Below is a small trained network, with its code and all its weights. Each question gives an input and a target symbol and asks what happens when units are switched off, that is, made to give their printed mean instead of their output.

import numpy as np


def w(rows, s, z=0):
    codes = np.array(rows[::2]) - 128.0
    scale = np.full(codes.shape[1], s)
    scale[-1] = z or s
    return codes * scale


def norm(h):
    return h / np.sqrt((h * h).mean(-1, keepdims=True) + 1e-5)


def f(y):
    return y / 2 * (1 + np.tanh(0.7978845608 * (y + 0.044715 * y**3)))


def softmax(a):
    e = np.exp(a - a.max(-1, keepdims=True))
    return e / e.sum(-1, keepdims=True)


def log_softmax(a):
    a = a - a.max(-1, keepdims=True)
    return a - np.log(np.exp(a).sum(-1, keepdims=True))


def net(x, mask):
    ids = ['ΣΨΩαβτ'.index(c) for c in x.split()]
    T = len(ids)
    res = E[ids] + P[:T]
    u = 0
    for l in range(3):
        q, k, v = (norm(res) @ M[l].T for M in (Q, K, V))
        z = softmax(np.where(np.tri(T) > 0, q @ k.T / 2**0.5, -1e9)) @ v
        res = res + np.where(mask[u], z, O[l][:, -1]) @ O[l][:, :-1]
        u += 1
        y = f(norm(res) @ A[l][:, :-1].T + A[l][:, -1])
        res = res + np.where(mask[u : u + 8], y, B[l][:, -1]) @ B[l][:, :-1]
        u += 8
    return log_softmax(norm(res)[-1] @ U[:, :-1].T + U[:, -1])


Q, K, V, O, A, B = {}, {}, {}, {}, {}, {}
E = w([
[137,222,132,29],'Σ',
[32,55,156,141],'Ψ',
[241,71,86,103],'Ω',
[74,153,89,72],'α',
[185,254,232,35],'β',
[135,224,152,176],'τ',
],0.015)
P = w([
[74,110,1,101],'0',
[89,184,52,107],'1',
[72,185,91,123],'2',
[95,169,148,104],'3',
[101,155,194,91],'4',
[126,135,231,118],'5',
[136,146,240,133],'6',
[164,164,246,156],'7',
],0.0085)
Q[0] = w([
[143,82,68,218],'L0H1',
[187,7,100,135],'L0H1',
],0.018)
K[0] = w([
[193,153,221,80],'L0H1',
[205,162,247,188],'L0H1',
],0.016)
V[0] = w([
[148,103,255,68],'L0H1',
[210,172,54,74],'L0H1',
],0.0081)
O[0] = w([
[246,80,142,61,57],'L0H1',
[99,163,61,254,255],'L0H1',
],0.0079,0.0057)
A[0] = w([
[149,79,175,138,208],'L0N1',
[99,119,145,107,131],'L0N2',
[86,3,144,157,111],'L0N3',
[172,155,172,165,126],'L0N4',
[90,135,156,139,105],'L0N5',
[124,85,128,136,5],'L0N6',
[176,85,147,188,138],'L0N7',
[79,117,152,62,160],'L0N8',
],0.02,0.0017)
B[0] = w([
[103,137,89,207,185],'L0N1',
[129,124,143,169,164],'L0N2',
[38,167,77,4,186],'L0N3',
[138,181,102,196,230],'L0N4',
[116,71,164,163,234],'L0N5',
[103,158,81,127,120],'L0N6',
[82,97,26,212,255],'L0N7',
[73,143,122,219,250],'L0N8',
],0.018,0.0038)
Q[1] = w([
[221,6,208,102],'L1H1',
[223,138,54,150],'L1H1',
],0.017)
K[1] = w([
[155,151,115,6],'L1H1',
[178,126,199,130],'L1H1',
],0.023)
V[1] = w([
[165,247,183,221],'L1H1',
[145,120,143,49],'L1H1',
],0.014)
O[1] = w([
[83,1,220,68,237],'L1H1',
[155,129,49,110,3],'L1H1',
],0.012)
A[1] = w([
[75,133,86,204,177],'L1N1',
[159,139,50,214,5],'L1N2',
[121,154,77,120,135],'L1N3',
[83,89,36,14,67],'L1N4',
[135,228,182,119,120],'L1N5',
[143,107,180,9,116],'L1N6',
[172,91,116,77,50],'L1N7',
[223,43,138,191,215],'L1N8',
],0.013,0.0027)
B[1] = w([
[144,179,212,145,254],'L1N1',
[52,167,99,162,184],'L1N2',
[142,166,162,135,133],'L1N3',
[166,155,148,5,144],'L1N4',
[53,49,139,135,166],'L1N5',
[161,223,58,167,141],'L1N6',
[163,88,80,91,116],'L1N7',
[58,84,22,114,194],'L1N8',
],0.019,0.0083)
Q[2] = w([
[86,135,5,72],'L2H1',
[106,66,75,245],'L2H1',
],0.023)
K[2] = w([
[13,32,138,193],'L2H1',
[250,86,159,215],'L2H1',
],0.02)
V[2] = w([
[126,80,253,37],'L2H1',
[49,79,157,173],'L2H1',
],0.026)
O[2] = w([
[218,109,216,13,11],'L2H1',
[203,82,229,249,255],'L2H1',
],0.017,0.0093)
A[2] = w([
[99,222,124,175,137],'L2N1',
[44,116,170,72,13],'L2N2',
[124,12,6,82,215],'L2N3',
[33,78,105,82,76],'L2N4',
[108,177,112,36,175],'L2N5',
[48,136,48,156,252],'L2N6',
[96,105,124,205,144],'L2N7',
[177,127,186,206,226],'L2N8',
],0.024,0.0035)
B[2] = w([
[155,76,182,123,207],'L2N1',
[34,154,133,135,162],'L2N2',
[160,146,2,63,140],'L2N3',
[205,210,79,157,162],'L2N4',
[179,88,164,36,160],'L2N5',
[149,30,103,195,251],'L2N6',
[85,161,175,49,250],'L2N7',
[157,171,31,118,233],'L2N8',
],0.032,0.018)
U = w([
[123,100,164,62,196],'Σ',
[53,195,141,139,44],'Ψ',
[93,109,133,216,214],'Ω',
[172,234,101,172,79],'α',
[147,104,31,97,85],'β',
[248,89,169,163,4],'τ',
],0.017,0.004)

Each question gives the input, a string of symbols that net reads in full, and the target symbol t.
The units are the heads (2 rows each of Q, K, V and O) and the neurons (one row each of A and B). Each row of codes is followed by its name. A weight is (code - 128) times the scale printed after its matrix; where a second scale follows, it is the last column's (O, A, B and U).
mask holds one flag per unit, layer by layer, with each layer's heads first. A switched-off unit (its flag False) gives its mean, the last column of its rows in O or B, instead of its output. The means were averaged over made-up inputs and are rounded, as every weight is.
A unit's drop is (log p(t) with every unit on - log p(t) with that unit switched off) / (log p(t) with every unit on - log p(t) with every unit switched off).
The circuit of an input: a set's keep is (log p(t) with only the set's units on - log p(t) with every unit switched off) / (log p(t) with every unit on - log p(t) with every unit switched off). Starting from the 12 units with the biggest drops (on a tie, the unit counted first), units are removed one at a time, each time the one whose removal leaves the highest keep (on an exact tie, the one counted first), for as long as the keep stays at least 0.8.
circuit, biggest first: the units of the circuit, biggest drop first
unit that matters most: the unit with the biggest drop
top k neurons: the k neurons with the biggest drops, biggest first
k most important neurons of layer l: the k neurons of layer l with the biggest drops, biggest first
input Σ Ω β Σ Σ Σ β τ, target Σ: unit that matters most	L0N7
input τ Ω Ψ β, target τ: top 4 neurons	(L0N3 L2N7 L0N8 L0N5)
input Ψ Ω α, target Ψ: top 3 neurons	(L1N8 L0N8 L0N3)
input Ψ Ω Σ, target Ψ: top 2 neurons	(L0N8 L1N8)
input α Σ Ω β β, target α: circuit, biggest first	(L2N8 L2N6)
input α Σ α τ β α Σ, target α: circuit, biggest first	(L2H1 L2N8 L2N6)
input α τ Ω, target τ: top 2 neurons	(L0N5 L2N7)
input α Ω β α, target α: top 2 neurons	(L0N3 L1N8)
input α Ω Σ Ω β τ τ, target α: circuit, biggest first	(L1N8 L2N8 L2N6)
input α τ Ω Ψ β τ, target α: circuit, biggest first	(L2N8 L2N6 L2H1)
input α Ω τ α Ω Ω β, target α: 2 most important neurons of layer 1	(L1N8 L1N1)
input α τ Ω Σ α, target α: circuit, biggest first	(L2H1 L2N8 L2N6)
input Ω τ Σ Ψ, target Σ: circuit, biggest first	(L0N3 L1N4)
input τ Ω Σ Ω Ω τ, target τ: circuit, biggest first	(L2H1)
input Ψ Ω Ω τ α β, target Ψ: top 3 neurons	(L2N6 L0N8 L0N3)
input β Σ Ω Ω Σ Ω α Ω, target α: 2 most important neurons of layer 0	(L0N5 L0N3)
input Ω Ψ Ψ β α α Ω, target α: 2 most important neurons of layer 1	(L1N2 L1N8)
input Ψ α τ Σ Ω Ψ β, target Ψ: top 4 neurons	(L0N3 L1N5 L2N6 L0N8)
input Ω Ω α β Ω, target β: 2 most important neurons of layer 1	(L1N8 L1N1)
input Σ α τ Ω, target τ: circuit, biggest first	(L2H1)
input Σ α Ψ τ Σ β Ω, target β: top 2 neurons	(L1N8 L0N7)
input τ β Σ α Ω Ω Ω β, target τ: top 2 neurons	(L1N8 L0N3)
input Ψ Σ Σ Ω Ψ Σ Σ, target Ψ: top 2 neurons	(L0N8 L2N6)
input τ Ω β Σ τ, target τ: top 2 neurons	(L0N3 L2N7)
input τ Ψ β Ω α Ω Ψ, target Ψ: 2 most important neurons of layer 0	(L0N8 L0N3)
input Σ Σ Ω Ω Ψ Ω α, target Σ: top 2 neurons	(L0N7 L1N4)
input Ω Ω Σ α Ψ, target Σ: top 3 neurons	(L0N3 L1N4 L1N8)
input Σ β α τ α, target Σ: unit that matters most	L1H1
input Σ Ω Σ β, target Σ: top 3 neurons	(L0N7 L0N8 L1N4)
input α Ψ α α Ψ, target Ψ: top 3 neurons	(L0N8 L2N6 L2N2)
